Here is a tiny trained network, its code and every weight. The questions are about switching its units off for an input and a class, where a switched-off unit gives its printed mean instead of its output.

import numpy as np


def w(rows, s, z=0):
    codes = np.array(rows[::2]) - 128.0
    scale = np.full(codes.shape[1], s)
    scale[-1] = z or s
    return codes * scale


def f(y):
    return np.maximum(y, 0)


def log_softmax(a):
    a = a - a.max(-1, keepdims=True)
    return a - np.log(np.exp(a).sum(-1, keepdims=True))


def net(x, mask):
    res = np.array(x, float).reshape(1, 6) / 4 @ E
    y = f(res @ A[0][:, :-1].T + A[0][:, -1])
    res = res + np.where(mask, y, B[0][:, -1]) @ B[0][:, :-1]
    return log_softmax(res[-1] @ U[:, :-1].T + U[:, -1])


A, B = {}, {}
E = w([
[58,100,184,104,213,213,98],'x0',
[115,135,38,1,129,198,74],'x1',
[162,111,62,141,193,81,24],'x2',
[27,123,193,67,168,47,172],'x3',
[125,12,111,136,93,62,166],'x4',
[59,201,30,142,83,100,115],'x5',
],0.0098)
A[0] = w([
[95,103,107,59,144,140,64,110],'neuron 1',
[161,125,93,71,136,119,68,3],'neuron 2',
[70,149,201,73,106,98,200,119],'neuron 3',
[187,154,47,41,158,111,87,86],'neuron 4',
[121,112,122,46,194,153,19,182],'neuron 5',
[88,168,200,59,142,138,169,154],'neuron 6',
[127,153,126,225,77,8,107,209],'neuron 7',
[78,121,161,149,191,143,97,85],'neuron 8',
[194,119,149,240,130,122,141,130],'neuron 9',
[53,99,229,157,204,176,106,127],'neuron 10',
[158,158,162,191,103,111,138,182],'neuron 11',
[156,207,108,156,65,206,154,115],'neuron 12',
[94,97,117,157,204,171,78,108],'neuron 13',
[111,171,143,112,70,224,113,115],'neuron 14',
[140,106,99,91,200,195,85,187],'neuron 15',
[99,120,168,141,177,137,62,78],'neuron 16',
[143,40,147,132,89,69,163,110],'neuron 17',
[113,99,146,123,177,186,149,137],'neuron 18',
[191,31,147,124,79,141,193,121],'neuron 19',
[86,115,35,111,86,52,123,129],'neuron 20',
[114,165,83,145,137,236,129,136],'neuron 21',
[161,156,180,198,132,131,84,109],'neuron 22',
],0.011,0.0044)
B[0] = w([
[132,201,130,123,191,128,89,183],'neuron 1',
[108,128,116,144,159,144,44,164],'neuron 2',
[2,81,142,85,160,160,195,216],'neuron 3',
[103,113,80,105,192,165,8,200],'neuron 4',
[163,155,144,59,185,130,58,231],'neuron 5',
[79,90,152,45,183,219,242,210],'neuron 6',
[112,84,72,210,202,79,179,236],'neuron 7',
[177,177,160,86,97,70,164,187],'neuron 8',
[189,64,183,222,188,190,101,220],'neuron 9',
[151,201,210,70,97,84,172,249],'neuron 10',
[153,76,102,238,173,202,179,195],'neuron 11',
[144,141,67,173,64,223,141,203],'neuron 12',
[194,198,173,97,72,73,113,192],'neuron 13',
[125,159,102,97,78,173,165,189],'neuron 14',
[166,213,143,76,96,107,52,215],'neuron 15',
[167,161,158,137,117,70,161,182],'neuron 16',
[99,40,146,119,66,87,87,201],'neuron 17',
[148,147,141,63,59,121,172,185],'neuron 18',
[89,46,224,143,54,116,26,208],'neuron 19',
[86,136,10,157,151,33,105,192],'neuron 20',
[144,182,103,115,50,146,122,198],'neuron 21',
[233,158,175,192,170,143,172,189],'neuron 22',
],0.0077,0.015)
U = w([
[171,226,221,50,129,83,135,20],'0',
[127,163,40,121,27,239,127,20],'1',
[185,102,181,218,222,168,149,139],'2',
[65,98,30,166,178,2,140,252],'3',
[137,175,101,64,218,144,23,172],'4',
[47,120,194,38,188,177,227,115],'5',
[103,18,191,137,58,110,82,182],'6',
],0.0083,0.0016)

Each question gives the input, the list of numbers given to net, and the class t.
The units are the neurons (one row each of A and B). Each row of codes is followed by its name. A weight is (code - 128) times the scale printed after its matrix; where a second scale follows, it is the last column's (A, B and U).
mask holds one flag per neuron, in row order. A switched-off neuron (its flag False) gives its mean, the last column of its row in B, instead of its output. The means were averaged over made-up inputs and are rounded, as every weight is.
A unit's drop is (log p(t) with every unit on - log p(t) with that unit switched off) / (log p(t) with every unit on - log p(t) with every unit switched off).
The circuit of an input: a set's keep is (log p(t) with only the set's units on - log p(t) with every unit switched off) / (log p(t) with every unit on - log p(t) with every unit switched off). Starting from the 12 units with the biggest drops (on a tie, the unit counted first), units are removed one at a time, each time the one whose removal leaves the highest keep (on an exact tie, the one counted first), for as long as the keep stays at least 0.8.
circuit, biggest first: the units of the circuit, biggest drop first
top k neurons: the k neurons with the biggest drops, biggest first
drop of u: that unit's drop, to one decimal
input [5,-5,-6,0,6,-6], class 6: circuit, biggest first	neuron 19
input [2,3,-2,1,0,-7], class 0: circuit, biggest first	neuron 15; neuron 10
input [-4,5,-6,4,-6,2], class 5: top 2 neurons	neuron 6; neuron 3
input [-6,0,-7,6,3,4], class 3: top 2 neurons	neuron 20; neuron 7
input [-8,0,0,-6,1,6], class 3: top 2 neurons	neuron 7; neuron 20
input [3,2,6,-6,8,-6], class 4: top 2 neurons	neuron 5; neuron 15
input [-5,-7,-6,-6,6,-5], class 6: top 4 neurons	neuron 19; neuron 17; neuron 1; neuron 6
input [-3,-6,-8,1,-4,7], class 2: top 3 neurons	neuron 11; neuron 7; neuron 10
input [-6,6,-1,1,-6,2], class 1: top 3 neurons	neuron 12; neuron 14; neuron 21
input [0,-6,8,0,-6,8], class 3: top 2 neurons	neuron 7; neuron 20
input [5,4,-2,-3,-7,0], class 0: top 2 neurons	neuron 5; neuron 15
input [-2,-7,-8,3,-4,-4], class 5: top 2 neurons	neuron 3; neuron 6
input [8,-7,1,-8,-8,7], class 1: top 2 neurons	neuron 12; neuron 21
input [-6,8,-4,6,-6,5], class 1: circuit, biggest first	neuron 12
input [-4,-3,-7,6,5,-3], class 6: top 3 neurons	neuron 19; neuron 17; neuron 10
input [-6,-4,6,-6,-5,7], class 2: top 3 neurons	neuron 9; neuron 22; neuron 11
input [7,8,4,1,0,-4], class 0: top 2 neurons	neuron 13; neuron 10
input [5,7,-3,2,7,4], class 4: drop of neuron 20	0.1
input [-7,-3,-5,5,3,4], class 3: drop of neuron 7	0.0
input [-6,-8,1,6,-7,4], class 2: circuit, biggest first	neuron 11
input [-3,1,1,-7,8,2], class 3: drop of neuron 20	1.2
input [-3,-4,-1,-3,5,-4], class 6: drop of neuron 6	0.1
